Each set of rows is followed by a matrix. The matrix takes any point to its nearest point in the smallest flat space through zero that holds those rows.
[[ 3.705 -2.736  6.797 -5.483]]
Nearest-point matrix:
[ 0.141 -0.104  0.258 -0.208]
[-0.104  0.077 -0.191  0.154]
[ 0.258 -0.191  0.474 -0.382]
[-0.208  0.154 -0.382  0.308]

[[7.359 8.777 1.334 5.842]]
Nearest-point matrix:
[0.324 0.387 0.059 0.257]
[0.387 0.461 0.070 0.307]
[0.059 0.070 0.011 0.047]
[0.257 0.307 0.047 0.204]

[[-1.259  1.662  5.424  0.339]
 [-8.166  0.898  1.849 -2.891]]
Nearest-point matrix:
[ 0.869 -0.048 -0.036  0.332]
[-0.048  0.082  0.269  0.022]
[-0.036  0.269  0.901  0.123]
[ 0.332  0.022  0.123  0.148]

[[ 0.965 -5.361  7.686  0.485]]
Nearest-point matrix:
[ 0.010 -0.058  0.083  0.005]
[-0.058  0.323 -0.463 -0.029]
[ 0.083 -0.463  0.664  0.042]
[ 0.005 -0.029  0.042  0.003]

[[ 1.095  0.291 -2.147 -3.874]
 [-0.154 -6.465 -0.523 -1.879]]
Nearest-point matrix:
[ 0.063  0.088 -0.114 -0.195]
[ 0.088  0.987 -0.049  0.051]
[-0.114 -0.049  0.221  0.396]
[-0.195  0.051  0.396  0.729]

[[-4.511  8.215  1.238 -1.650]
 [ 1.055  4.725 -0.580  0.000]]
Nearest-point matrix:
[ 0.838  0.000 -0.297  0.218]
[ 0.000  0.995 -0.043 -0.058]
[-0.297 -0.043  0.107 -0.075]
[ 0.218 -0.058 -0.075  0.060]

[[-1.370  1.948  6.730  7.330]
 [-8.974  2.314 -1.536 -2.088]]
Nearest-point matrix:
[ 0.917 -0.271  0.008  0.049]
[-0.271  0.103  0.099  0.097]
[ 0.008  0.099  0.443  0.487]
[ 0.049  0.097  0.487  0.537]

[[ 0.501  2.260 -6.731 -8.752]]
Nearest-point matrix:
[ 0.002  0.009 -0.026 -0.034]
[ 0.009  0.040 -0.120 -0.155]
[-0.026 -0.120  0.356  0.463]
[-0.034 -0.155  0.463  0.602]

[[ 0.090 -5.876  0.569 -1.943]
 [ 1.941 -1.507 -7.222  5.016]]
Nearest-point matrix:
[ 0.046 -0.067 -0.167  0.108]
[-0.067  0.954  0.107  0.166]
[-0.167  0.107  0.626 -0.441]
[ 0.108  0.166 -0.441  0.373]

[[ 6.381  8.989 -5.952  4.357]]
Nearest-point matrix:
[ 0.231  0.326 -0.216  0.158]
[ 0.326  0.459 -0.304  0.223]
[-0.216 -0.304  0.201 -0.147]
[ 0.158  0.223 -0.147  0.108]

[[-7.725 -4.427  6.947 -7.605]]
Nearest-point matrix:
[ 0.322  0.184 -0.290  0.317]
[ 0.184  0.106 -0.166  0.182]
[-0.290 -0.166  0.260 -0.285]
[ 0.317  0.182 -0.285  0.312]

[[-1.714  3.599  1.934 -8.465]
 [-5.549  7.827  2.259 -8.252]]
Nearest-point matrix:
[ 0.456 -0.487 -0.023 -0.102]
[-0.487  0.557  0.063 -0.075]
[-0.023  0.063  0.041 -0.188]
[-0.102 -0.075 -0.188  0.946]

[[-7.037 -5.459  4.054 -1.327]]
Nearest-point matrix:
[ 0.508  0.394 -0.293  0.096]
[ 0.394  0.306 -0.227  0.074]
[-0.293 -0.227  0.169 -0.055]
[ 0.096  0.074 -0.055  0.018]

[[-3.123 -7.930  0.543 -0.251]]
Nearest-point matrix:
[ 0.134  0.339 -0.023  0.011]
[ 0.339  0.861 -0.059  0.027]
[-0.023 -0.059  0.004 -0.002]
[ 0.011  0.027 -0.002  0.001]

[[ 4.594 -5.416  3.139 -8.682]]
Nearest-point matrix:
[ 0.156 -0.183  0.106 -0.294]
[-0.183  0.216 -0.125  0.347]
[ 0.106 -0.125  0.073 -0.201]
[-0.294  0.347 -0.201  0.556]

[[ 2.567  5.786 -6.611 -7.158]
 [ 3.976  6.144  4.811  1.748]]
Nearest-point matrix:
[ 0.244  0.411  0.116 -0.046]
[ 0.411  0.712  0.089 -0.168]
[ 0.116  0.089  0.623  0.462]
[-0.046 -0.168  0.462  0.421]

[[-6.497 -2.676  1.333 -2.203]
 [ 6.987  0.109  2.321 -2.270]]
Nearest-point matrix:
[ 0.956  0.181  0.093 -0.033]
[ 0.181  0.211 -0.223  0.291]
[ 0.093 -0.223  0.335 -0.406]
[-0.033  0.291 -0.406  0.498]
